1 [ 11 -28   7 -18   9  -3  16  -1  -5  16   0 -12  -2   4 -25 -15   0   7
  11   2 -19   5 -15   9   8   0]
2 [  0 -16   5 -14  24  -1  13  -8 -13 -15   9 -17 -10   1  -8 -10  -5   1
  11  -8 -20   8   7   5  13   5]
3 [-16  28   2   1   1  -6 -44   8  -5  -9   3   7  14  -3   3 -16  10  -6
  14 -10  -4  11  -5 -37  -4  -2]	2
4 [-21  21   3   2  10  -6 -40  13  -5 -12   1   6   4  -3  -3 -21  10  -8
  14 -13  -4  13   0 -34  -3   0]	3
5 [  2  -6   5   3  11  -3 -16  25  10  39 -11  12  10  10  -4 -23  15   3
  12  -1  -5  13 -22  -7   7   1]	1
6 [ -4  13   7   5   2  -9 -61  12  -3  25  -2  16  29   1  -8 -17   9   0
  21 -13   0   9 -32 -26  -4 -20]	3
7 [-10  28   3  13  12  -2 -47   9  -6  -4   4  14   8  -2  24   6   7  -6
   5 -17   8   4   5 -16  -1 -12]	3
8 [ -8   3   6 -24  28  -9 -46 -15 -29 -25  15 -13  15  -5 -13 -10  -1  -1
  26 -20 -21  12  -6 -23   3 -13]	4
9 [ -5  38  -9  -5  28   0 -44 -12 -16 -18   7   8  24 -10  17  13 -10  -2
  -2  -4  13   1 -10 -18   4 -17]	7
10 [  9 -28   9  14 -23   5  15  10  11  26  -4   1 -19  11   8  10   3   3
  -5   0   1 -12  10  29  -1  -4]	1
11 [  4  13   1  10  -7  -3 -50   3  -5  16  -1  12  18   1   8  10   6   1
   4  -7  13  -2 -18  -8  -5 -24]	7
12 [ -5   5  10   7  -2  -2 -37  -8 -13 -15  12  -4  -6   1  13  17   0  -5
   6 -22  -1  -7  20   3 -10 -17]	7
13 [ 18 -26   3  -6   9   2  15  -4  -8  18   3  -5  -5   8  -7  28  -7   9
  -1   2  -9  -4  -9  25  11  -9]	1
14 [-14   4  16  -4  -3  -8 -33   0 -17 -16  11  -7  -1   2  -4 -17  13  -7
  26 -25 -19   7   8 -23  -8 -11]	4
15 [-18  22   2   6   2  -6 -44  13  -3 -11   0  10  14  -4   7 -16  10  -7
  14 -11  -1  11  -8 -33  -3  -2]	3
16 [ -5  35  -9  -4  24  -2 -27 -17 -17 -16   7   5  20 -11  13  12 -10  -1
  -2  -3   8   1  -9 -19   5 -15]	9
17 [ -4  -6  13  12   5   4  -4   4  -6  -1  10  -2 -19   9  22  13   1  -3
   2 -15  -7  -1  22  14   6 -10]	12
18 [ 18 -26   3 -10   8   1  16 -17  -8  13   9  -8  -4  -2 -10  12 -19   9
  -2  -1  -5  -7  -6  21   9 -12]	13
19 [  2  19  -6 -13   5  -8 -58  -6 -10   7  -2   4  31  -6 -15  -9   1   4
   7   3  -2   6 -28 -23  -3 -18]	6
20 [  3  12   1  11  -7  -3 -40   2   0  18  -3  17  16   2   8  12   3   2
   0  -4  14  -2 -16  -6  -5 -22]	11
21 [-11 -19  14   3   8  -2  -9  17  -6  -3   4  -6 -15   9   0 -17  12  -5
  18 -21 -23   8  16   1   5   9]	2
22 [ -8   3   0 -25   8  -6 -10 -22 -18 -39  12 -18   8  -9 -17 -13  -4  -2
  15  -7 -16   3   2 -22   0  -1]	8
23 [ -1  11   1  -9  15  -1 -28 -24 -21 -26  14  -8   7  -5   9  22  -9   0
   2 -15  -3  -4   5   0   1 -20]	12
24 [ -8   4   4 -19  10  -8 -29 -11 -19 -29  11 -13   7  -7 -11  -9   0  -3
  17 -11 -15   1   3 -20  -2  -4]	22
25 [ 17 -30   4  -5   5   3  19  -6   3  21   2  -7  -8   7 -28  11  -6   9
  -5   1  -7  -6  -1  28   8  -8]	13
26 [-14  17   4   8  19  -1  -3  31   1  17  -3   8  -2   6   9 -24  10  -5
   8  -8  -6  16   4 -13   8  16]	5
27 [-16  11   4   3  17  -3  -5  27   3  -4  -1   4  -4   5   8 -16  10  -6
  12 -15 -15  19   8 -11  11  13]	26
28 [  3  37  -3  12 -11  -1 -45   0   0  19  -4  15  20   0  10  15   4   0
  -4   0  21  -7 -17  -5  -8 -19]	20
29 [-15   0  15   8  -2  -6 -35   4 -12 -19  10  -6  -4   1  -1   0   8  -7
  20 -24 -19   4  16 -15  -6  -4]	14
30 [ -4  12  -4  -3  38   4 -11  -1  -8  -2   6   3   9  -3  22  12 -16   2
  -5  -3  11   9  -1  -7  17  -5]	16
31 [ -7  37 -12  -3  30   0 -13 -17 -14 -22   7   6  22 -11  15  17 -12  -1
  -4  -3  13   6 -12 -17   7 -11]	16
32 [ 8 -4  1 17 -1  3  4 21 12 31 -7 11  0  8  9  6  8  3 -6 -2  7  2 -3 14
  5 -1]	10
33 [-11  11   6  14  28  -1 -23  32   7  15  -6  12   5   5  10 -18  12  -4
  13 -11  -6  18  -3 -13  10   6]	26
34 [  8  -3  -4 -18  19  -3   2   0  -3  12  -5   1  19   1 -20 -13   0   7
   8  10  -6   9 -29  -5   9  -2]	1
35 [ 13 -23   3 -19  20  -1  15  -6 -10   5   2 -11   4   4 -23 -15   0   7
   8   2 -18   3 -15   6  12   0]	1
36 [  5  -9   1  -6  25   5  13 -11 -12 -10  10 -12 -11   0   1  12 -13   2
  -6  -5  -6  -1  12  16  12   5]	2
37 [  6  16   1  16  -9  -1 -44   7   2  23  -4  17  19   2  11  13   4   1
  -2  -2  19  -2 -14  -3  -4 -15]	20
38 [ 10   0  -2 -12  27  -3  -3  10   2  27  -7   3  17   3 -16 -13   1   8
   6   5  -8  12 -29  -4  15  -1]	34
39 [-12   2  10   1  -7  -6 -38  -1 -10 -10   6  -8   1   1  -2 -14  11  -5
  19 -19 -13   7   3 -22  -7  -6]	14
40 [  9 -12   2 -23 -15  -9 -18 -18 -15 -11   5 -13   9  -2 -30  -8   1   3
  15  -4 -13  -5 -16 -10  -7 -19]	24
41 [  8  -2   2  29   4   3 -23  18  13  36 -10  16   5   9   5   8   5   4
  -7   2  12   4 -10  14   7  -4]	32
42 [  5  -6   0  -8  26   5  21 -13 -11  -9   9 -11 -12  -1   8  20 -16   3
  -9  -3  -7   0   9  17  15   1]	36
43 [ 10 -20   6 -15   8  -2  11  -4  -8   6   3 -10  -2   3 -19 -10   0   6
   8  -1 -16  -9  -9   3   7   1]	35
44 [ -1 -11   9 -14  22  -1   6   3 -13 -11  10 -14  -5   2  -8 -13  -9   1
  16 -13 -22   8   3  -4  13   2]	2
45 [ -2  18  -7  -5  39   3   6   2  -5  -2   1   4   9  -3  11   8 -10   2
  -6   2   2   9   4  -1  17   4]	30
46 [ -2   3   3 -11  11  -1 -18 -26 -20 -30  15 -12  -6  -4   6  19 -10  -2
   4 -14  -5  -5  12  -1   1 -14]	23
47 [-13  13  -6 -12  30  -2   2   7  -6 -10  -1  -2   5  -2  -5 -22   0  -2
   9   1 -11  16  -5 -18  12  11]	27
48 [ 18 -10  -3  -8  -2  -1 -11 -28 -13  -2   2  -8  10  -4 -12  16 -10   5
  -2   1   2 -12 -12   8  -2 -23]	18
49 [  8  16  -8  -5   9  -2 -23 -12  -7  11  -2   7  17  -4  -2  13  -6   4
  -4   7  15  -3 -26  -4   1 -22]	20
50 [ 20  -5   2 -10   6  -1 -20 -25 -18   4  10  -5  14  -3  -1  25 -11   7
  -1  -6   2 -11 -16   6   1 -29]	48
51 [-12  26  -7 -11  15  -3  -6 -10 -10 -26   2  -4  10 -11  -3 -12  -4  -3
   6   5   0   9   0 -22  -1  18]	47
52 [-17  38  -4  16   2   0 -46   8  -3  -5   1  19  17  -3  28   6   2  -6
  -1  -9  16   2   0 -19  -5 -11]	7
53 [-13  10   5   7   7   0 -17  27  10   8  -4   6   0   5   7 -20  12  -5
   6  -7  -7  14   5 -16   5  14]	26
54 [ -8  -3   5 -17   7  -7 -26 -18 -22 -30  13 -15   1  -6  -9 -13   0  -4
  18 -17 -20   3   6 -21  -4  -8]	24
55 [  0  10   2 -15  17  -4 -38 -27 -33 -28  18 -11   5  -6   2  14 -11  -5
   8 -17  -4  -4   1  -6   1 -20]	23
56 [ -3   9   2 -11   6   0 -12 -25 -14 -30  13 -14  -4  -8   1  13  -9  -3
   4 -10  -5  -7  10  -1   0 -13]	46
57 [  1  -3   6   3  16  -4 -16  25   6  31  -8  10  11  10   0 -23  14   2
  13  -4  -6  14 -18  -9   8   0]	5
58 [ -1 -16  13   2 -23  -7 -25  11   0   7  -1  -4  -4   5 -13 -11  16  -1
  15  -9  -8  -4  -4  -9 -12  -9]	39
59 [-19  28   1   0   3  -8 -44  12  -7 -16   2   7  16  -4   1 -14  10  -7
  19 -16  -4  11  -6 -35  -5   2]	3
60 [ 14   2  -9  -3  26   2   5   2   0  27  -5  11  15   1  -2   7 -10   9
  -9  14  10   3 -24  10  13  -6]	38
61 [-19  30  -8 -14  20  -5 -22  -9 -12 -24   4   0  19  -9   0 -10  -2  -6
   8  -3  -3  10  -8 -31   4   1]	51
62 [ 18 -30  11  14 -16   3  -5   5   3  31   1   7 -10  14   6  20   5   7
  -1  -8   1  -9  -1  26   2 -14]	10
63 [  1   2   0  -9  11   1  -6 -22 -15 -18  12 -11   3  -4  21  18 -14  -1
  -3  -7   1 -11  11   5   3 -14]	46
64 [ -7   3   1 -28   5  -5  -6 -22 -19 -34  11 -16   1  -9  -9 -12  -5  -4
  13 -10 -14   0   6 -17  -5  -3]	22
65 [  9  18 -14  -8   0  -1 -12 -17  -5 -22  -2   7  28  -9  -3  16 -11   5
  -7  13  17  -6 -23  -4  -1 -12]	49
66 [  6  -1   4  17  12   2 -21  26  10  42  -8  15  10  10  12   3   9   4
  -1  -4   7   6 -15   7   9 -10]	41
67 [ 14 -29   2 -18   9  -2  20  -3  -2  12  -1 -14  -1   4 -26 -10  -1   8
   8   6 -16   1  -7   7   8   1]	1
68 [ 11 -23  12  13   0   2 -19  14   2  31   1   3 -10  12   9  12   5   3
   2 -13  -3  -5  -2  21   3 -21]	62
69 [ -8  -7   7 -17  29  -2  -1  -6 -15 -16  13 -15   1   1  -7 -12  -2  -1
  16 -14 -24  13   7  -6  12  10]	44
70 [-10  28   1  11  11  -1 -48   2  -8  -3   3  13  11  -2  21   8   2  -4
   1 -15   8   4   1 -15   0 -19]	7
71 [ 13  -8  -2 -10  -4   0  -7 -27 -14   2   6  -5   6  -5  -4  22  -9   5
  -4   0   5 -14 -10   9  -2 -22]	48
72 [  5 -31   6   6 -29   3  47  16  20  14  -9  -4 -23   8 -11 -10   9   0
  -8   9  -4  -4  15  18  -6  17]	10
73 [ -7  12   9  11  -3  -1 -38  -6 -11 -11  10   1   0   0  18  12   2  -5
   7 -25   1  -6  14  -8  -7 -21]	12
74 [  2  11 -11 -17  -7  -6  -2 -15  -2  -4  -5   4  25 -11 -21 -11   2   3
  -2  15   6   4 -23 -21  -7  -1]	34
75 [  6 -16   5  -4 -35  -2  -1  -1   2   2  -3  -4 -20   2 -21  -7  10   2
   4   3  -3  -7   2   2 -13  -3]	58
76 [ -6  25  -8  -8  33  -1 -32 -21 -13 -14   5   7  21  -9  15  11  -8  -1
  -1  -3  12   4 -13 -12   6 -20]	16
77 [-15  13   4   6  17  -3 -15  24   5   5  -2   6   1   4   5 -26  12  -5
  15 -12 -12  16   1 -15   6  12]	53
78 [ -3   8   0  -7  12  -1 -19 -29 -23 -29  15 -11   3  -7  10  21 -12  -1
   0 -12   0   1   8   1  -1 -16]	23
79 [ -3  19  -9  -3  33   3  -6   3  -2   0   0   4  13  -3  11   8 -11   2
  -7   3   6   9  -9  -3  16   2]	45
80 [  7  -8   5 -22   4  -9 -27 -20 -15  -2   8 -11  17  -2 -27 -10   2   4
   8  -6 -14  -1 -22 -15  -2 -19]	40
81 [  9   0  -2 -13  30  -6 -15  11  -4  32  -6   8  24   3 -18 -20   4   6
  14   3  -9  14 -37  -9  13  -3]	38
82 [ 14  -8   1 -12  -5  -3 -16 -26 -16   0   7  -9  11  -3 -11  12  -6   6
   1  -1   2 -10 -18   4  -6 -22]	48
83 [-11  21  -4 -19  25  -9 -30 -11 -17 -21   5   0  24  -9 -11 -18  -1  -2
  13  -2  -6  12 -17 -33   3  -7]	61
84 [  3 -27  13   0   3  -3 -10  15  -3  17   0  -5  -8  12 -16 -17  13   5
  16 -20 -16   4  -3   2   3  -5]	21
85 [-13  20   4   1  19  -8 -57  17  -8  -5   4   9  17  -2   2 -19  12  -5
  21 -16  -7  13  -9 -32   1  -9]	15
86 [  5 -20  12   1 -29  -6 -25  -1  -1  10   1  -6   1   5 -12 -11  13   0
  10  -9 -11  -5  -1  -2 -12 -13]	58
87 [ 16 -30   5 -18  16  -4  -2  -7 -13  24   4 -12   6   6 -26  -8  -1   8
  14  -6 -20   3 -20   6  11 -11]	1
88 [ 14 -23   4  -9  15   0   2 -11 -14  16   6  -9   1   6  -7  10  -8   9
   4  -4  -9  -2 -15  15  10 -14]	18
89 [ 10  15 -12  -7   3   0 -11 -20  -5   1  -1  10  22  -8  -7  10  -8   4
  -9  12  19  -8 -20  -3  -3 -15]	49
90 [  0  12  -6 -18   6  -7 -15  -6  -3   4  -5   4  28  -6 -19 -18   0   4
   6   9   3   6 -31 -24  -4  -3]	74
91 [  6 -31  18   6  -4  -3 -24  17  -1  28   0  -5  -5  15 -16 -21  16   4
  19 -14 -20   5 -10   7   2  -9]	84
92 [ -3 -10  14  14  11   3 -16  12  -5   0   9  -3 -16   9  19  10   3  -3
   7 -22  -9   2  20  13   6  -7]	17
93 [  5   8  -7 -17  14  -7 -28 -11 -13  11   0   7  29  -6 -14  -8  -1   5
  11   4   0   4 -32 -27   1 -14]	90
94 [  9 -27  11  13  -9   4   0  11   6  26   1   1 -17   9   3  11   6   5
  -3  -9  -7  -6   5  27   0  -7]	62
95 [  8  12   2  14 -10  -2 -39   5   0  21  -4  19  17   4   8   7   5   2
   1  -4  17  -4 -21  -3  -7 -22]	20
96 [ 19 -19   2 -11  21   1  -7 -13 -15  16   5  -5   4   4  -6  19 -13  10
  -1  -3  -6  -3 -17  22  12 -22]	88
97 [ 11  12  -8  -7   0  -3 -29 -17 -10  11   0   9  24  -5  -1  14  -8   7
  -3   4  13  -3 -31  -5  -2 -21]	49
98 [  8  -4  -4 -18  22  -1  15   6   2  16  -7   2   8   1 -17 -20   0   7
  -2   9  -6   9 -22  -6  11   6]	34
99 [ -1 -12  -2  -2  23   0  22  -6 -10 -17   9 -20 -10  -1  -9 -13  -6   1
   9  -6 -22   7   4   3  11  12]	2
100 [  8  -7  13   7 -23  -4 -46  -8 -11  12   8  -2  -2   5   0  15   6   1
   9 -17  -2 -12  -1   4 -11 -27]	86
101 [ 13  -1  -8  -3  22   3   4   0   0  21  -4   8   9   2  -6   9  -6   8
  -8  11   9   2 -23  11  12  -6]	60
102 [-10   1   6 -18  -2  -6 -15 -12 -15 -30   9 -14   3  -5 -13 -14   1  -5
  17 -12 -16   4   9 -21  -5  -1]	54
103 [ 15 -23  13  12  -2   3 -16  10   0  29   1   3  -9  15   7  13   5   5
   2 -11  -2  -5  -2  26   6 -16]	68
